Below are the code and all the weights of a small trained network. Each question names an input and a target symbol and asks about switching units off, where a switched-off unit gives its printed mean instead of its output.

import numpy as np


def w(rows, s, z=0):
    codes = np.array(rows[::2]) - 128.0
    scale = np.full(codes.shape[1], s)
    scale[-1] = z or s
    return codes * scale


def norm(h):
    return h / np.sqrt((h * h).mean(-1, keepdims=True) + 1e-5)


def f(y):
    return np.maximum(y, 0)


def softmax(a):
    e = np.exp(a - a.max(-1, keepdims=True))
    return e / e.sum(-1, keepdims=True)


def log_softmax(a):
    a = a - a.max(-1, keepdims=True)
    return a - np.log(np.exp(a).sum(-1, keepdims=True))


def net(x, mask):
    ids = ['ΔΞΦΨαζθλμ'.index(c) for c in x.split()]
    T = len(ids)
    res = E[ids] + P[:T]
    u = 0
    for l in range(3):
        q, k, v = (norm(res) @ M[l].T for M in (Q, K, V))
        z = softmax(np.where(np.tri(T) > 0, q @ k.T / 2**0.5, -1e9)) @ v
        res = res + np.where(mask[u], z, O[l][:, -1]) @ O[l][:, :-1]
        u += 1
        y = f(norm(res) @ A[l][:, :-1].T + A[l][:, -1])
        res = res + np.where(mask[u : u + 4], y, B[l][:, -1]) @ B[l][:, :-1]
        u += 4
    return log_softmax(norm(res)[-1] @ U[:, :-1].T + U[:, -1])


Q, K, V, O, A, B = {}, {}, {}, {}, {}, {}
E = w([
[97,121,159,252,143,192,172,35],'Δ',
[69,251,98,198,82,194,61,131],'Ξ',
[80,58,67,102,35,244,123,95],'Φ',
[213,211,80,123,137,165,142,41],'Ψ',
[110,168,172,143,61,109,223,149],'α',
[120,123,31,25,128,98,157,128],'ζ',
[8,136,141,60,207,95,121,19],'θ',
[101,159,68,195,213,85,126,132],'λ',
[116,124,122,135,155,173,143,221],'μ',
],0.0032)
P = w([
[175,99,176,61,197,131,91,143],'0',
[60,123,83,228,133,142,173,84],'1',
[56,125,81,236,120,144,184,88],'2',
[62,123,83,236,133,145,181,87],'3',
[72,119,75,231,110,144,185,90],'4',
[61,113,78,237,122,139,189,88],'5',
[60,135,74,238,118,149,178,91],'6',
[63,126,80,238,122,148,183,82],'7',
[60,138,77,250,105,148,178,90],'8',
[59,117,82,253,114,144,177,94],'9',
[67,123,84,243,108,156,175,87],'10',
[56,122,72,254,107,150,189,87],'11',
[63,132,73,246,98,155,179,88],'12',
[68,121,73,244,112,139,195,91],'13',
],0.0016)
Q[0] = w([
[37,198,3,182,108,190,205,78],'0.h0',
[200,93,231,86,174,95,37,159],'0.h0',
],0.0064)
K[0] = w([
[204,97,253,80,165,147,37,159],'0.h0',
[71,144,34,184,129,106,207,103],'0.h0',
],0.0062)
V[0] = w([
[131,161,89,198,86,79,192,27],'0.h0',
[102,4,165,157,186,106,175,104],'0.h0',
],0.0025)
O[0] = w([
[121,151,2,165,176,161,83,97,3],'0.h0',
[236,81,113,146,161,148,182,108,80],'0.h0',
],0.0034,0.00082)
A[0] = w([
[133,114,124,147,57,141,135,139,47],'0.n0',
[91,124,109,60,171,113,149,87,41],'0.n1',
[186,92,190,132,177,124,78,191,1],'0.n2',
[110,79,131,150,127,170,106,253,173],'0.n3',
],0.0041,0.00072)
B[0] = w([
[123,50,154,130,196,128,64,151,250],'0.n0',
[146,220,90,206,10,59,156,130,180],'0.n1',
[221,201,161,109,162,16,183,90,132],'0.n2',
[37,228,103,123,185,115,254,12,205],'0.n3',
],0.0027,0.0019)
Q[1] = w([
[201,110,192,41,160,107,3,226],'1.h0',
[215,110,210,52,179,112,2,211],'1.h0',
],0.0072)
K[1] = w([
[75,147,40,254,72,144,200,97],'1.h0',
[58,138,34,242,64,129,205,98],'1.h0',
],0.0066)
V[1] = w([
[197,249,159,185,210,5,139,252],'1.h0',
[182,77,66,90,44,126,183,231],'1.h0',
],0.002)
O[1] = w([
[62,52,11,253,159,39,155,166,5],'1.h0',
[87,197,76,81,187,218,246,206,124],'1.h0',
],0.0026,0.0012)
A[1] = w([
[163,120,103,37,97,70,117,201,9],'1.n0',
[153,215,253,41,100,235,155,119,68],'1.n1',
[115,72,93,127,133,244,106,119,218],'1.n2',
[65,89,217,127,154,76,200,157,96],'1.n3',
],0.0028,0.0011)
B[1] = w([
[82,122,203,104,102,92,119,191,133],'1.n0',
[90,41,113,79,175,139,4,231,253],'1.n1',
[84,168,141,94,215,137,150,88,213],'1.n2',
[157,171,95,172,60,200,115,156,157],'1.n3',
],0.0033,0.0034)
Q[2] = w([
[26,243,72,180,102,224,105,35],'2.h0',
[36,154,11,254,55,116,228,35],'2.h0',
],0.0068)
K[2] = w([
[163,74,238,38,139,134,57,183],'2.h0',
[193,202,254,39,161,72,111,149],'2.h0',
],0.0073)
V[2] = w([
[230,190,79,147,140,83,161,89],'2.h0',
[125,166,117,202,97,254,178,160],'2.h0',
],0.0034)
O[2] = w([
[142,172,176,139,88,211,53,213,2],'2.h0',
[125,84,22,184,3,147,132,115,120],'2.h0',
],0.003,0.00063)
A[2] = w([
[99,146,252,102,183,100,121,80,194],'2.n0',
[85,125,42,200,66,172,180,36,248],'2.n1',
[121,62,121,207,147,101,124,201,175],'2.n2',
[168,156,37,39,76,27,120,190,97],'2.n3',
],0.0032,0.0017)
B[2] = w([
[143,54,91,203,48,143,167,120,176],'2.n0',
[203,145,186,46,146,84,108,151,253],'2.n1',
[145,63,137,33,168,104,69,172,170],'2.n2',
[117,107,57,254,128,225,157,93,146],'2.n3',
],0.0035,0.0049)
U = w([
[255,183,145,89,148,143,108,77,100],'Δ',
[70,156,161,110,93,19,125,50,62],'Ξ',
[82,59,135,64,135,191,113,99,252],'Φ',
[82,207,141,181,108,174,37,150,87],'Ψ',
[143,118,20,163,69,130,162,140,146],'α',
[89,192,149,120,193,147,238,163,66],'ζ',
[146,82,180,252,145,153,153,67,42],'θ',
[138,85,113,142,236,65,80,181,112],'λ',
[163,107,215,121,53,104,157,221,165],'μ',
],0.0086,0.0017)

Each question gives the input, a string of symbols that net reads in full, and the target symbol t.
The units are the heads (2 rows each of Q, K, V and O) and the neurons (one row each of A and B). Each row of codes is followed by its name. A weight is (code - 128) times the scale printed after its matrix; where a second scale follows, it is the last column's (O, A, B and U).
mask holds one flag per unit, layer by layer, with each layer's heads first. A switched-off unit (its flag False) gives its mean, the last column of its rows in O or B, instead of its output. The means were averaged over made-up inputs and are rounded, as every weight is.
A unit's drop is (log p(t) with every unit on - log p(t) with that unit switched off) / (log p(t) with every unit on - log p(t) with every unit switched off).
The circuit of an input: a set's keep is (log p(t) with only the set's units on - log p(t) with every unit switched off) / (log p(t) with every unit on - log p(t) with every unit switched off). Starting from the 12 units with the biggest drops (on a tie, the unit counted first), units are removed one at a time, each time the one whose removal leaves the highest keep (on an exact tie, the one counted first), for as long as the keep stays at least 0.8.
circuit, biggest first: the units of the circuit, biggest drop first
most important unit: the unit with the biggest drop
top k neurons: the k neurons with the biggest drops, biggest first
k most important neurons of layer l: the k neurons of layer l with the biggest drops, biggest first
drop when u is switched off: that unit's drop, to one decimal
input Ξ α Ψ, target Ξ: circuit, biggest first => 0.h0, 2.h0
input Φ Ψ Φ Φ Δ Φ Ξ Φ ζ, target α: circuit, biggest first => 2.n3
input θ α λ Φ Ψ λ α μ, target θ: circuit, biggest first => 1.h0, 2.n0, 1.n1
input Ξ μ α, target Ξ: circuit, biggest first => 0.h0, 2.h0
input λ ζ Φ Ξ θ Φ Ψ Ξ, target λ: circuit, biggest first => 1.h0, 2.n2
input Ξ Φ Φ Φ λ α α α ζ, target Ξ: circuit, biggest first => 0.h0, 1.n1
input Φ ζ Δ Φ Δ, target Φ: circuit, biggest first => 1.h0, 1.n1
input θ λ Φ ζ Φ ζ ζ Ψ λ Φ, target θ: circuit, biggest first => 2.h0, 1.h0, 2.n0, 1.n1
input Φ α α α μ Ψ θ Φ Ξ Φ Φ μ, target Φ: circuit, biggest first => 1.h0, 2.h0
input Ψ α ζ Φ Φ λ α Φ α Ξ λ, target Ψ: circuit, biggest first => 2.h0, 1.n1, 0.h0, 1.h0
input θ ζ Ξ Δ α Φ α μ, target ζ: 3 most important neurons of layer 0 => 0.n3, 0.n0, 0.n1
input Φ θ Φ ζ Ψ ζ Φ ζ Φ Δ Ψ Ψ Ψ Ξ, target Φ: top 2 neurons => 1.n1, 0.n1
input α Φ Ψ Φ Ψ ζ Φ λ α θ α, target α: top 2 neurons => 1.n3, 1.n1
input θ ζ Φ Φ α α α Δ Ξ Ψ Ξ Ψ, target θ: most important unit => 2.h0
input α ζ α Ψ Ξ, target α: circuit, biggest first => 2.h0, 1.n3
input Ψ Φ μ Φ Φ Φ λ α α Δ Φ Δ α Φ, target Ψ: top 2 neurons => 1.n1, 2.n2
input μ Ξ μ Φ Φ ζ Φ, target μ: 2 most important neurons of layer 0 => 0.n2, 0.n3
input Ψ α Ψ Ψ α Ψ α α α Φ Δ, target Ψ: circuit, biggest first => 2.h0, 0.h0
input λ Ξ Φ Φ θ Φ θ α α α α, target λ: 2 most important neurons of layer 2 => 2.n2, 2.n0
input μ Φ Φ Φ Φ Φ λ Φ Δ ζ Ξ, target μ: circuit, biggest first => 0.h0
input Φ Δ Ψ Φ μ Φ Δ Ξ Δ Φ μ α α, target Φ: drop when 1.n2 is switched off => -0.1
input Ξ Φ Ψ Φ θ, target Ξ: drop when 0.n1 is switched off => 0.1
input Φ Φ λ, target Φ: drop when 2.n0 is switched off => 0.1
input ζ μ Φ Ξ Ψ ζ Δ Φ μ, target ζ: drop when 0.n3 is switched off => 0.2
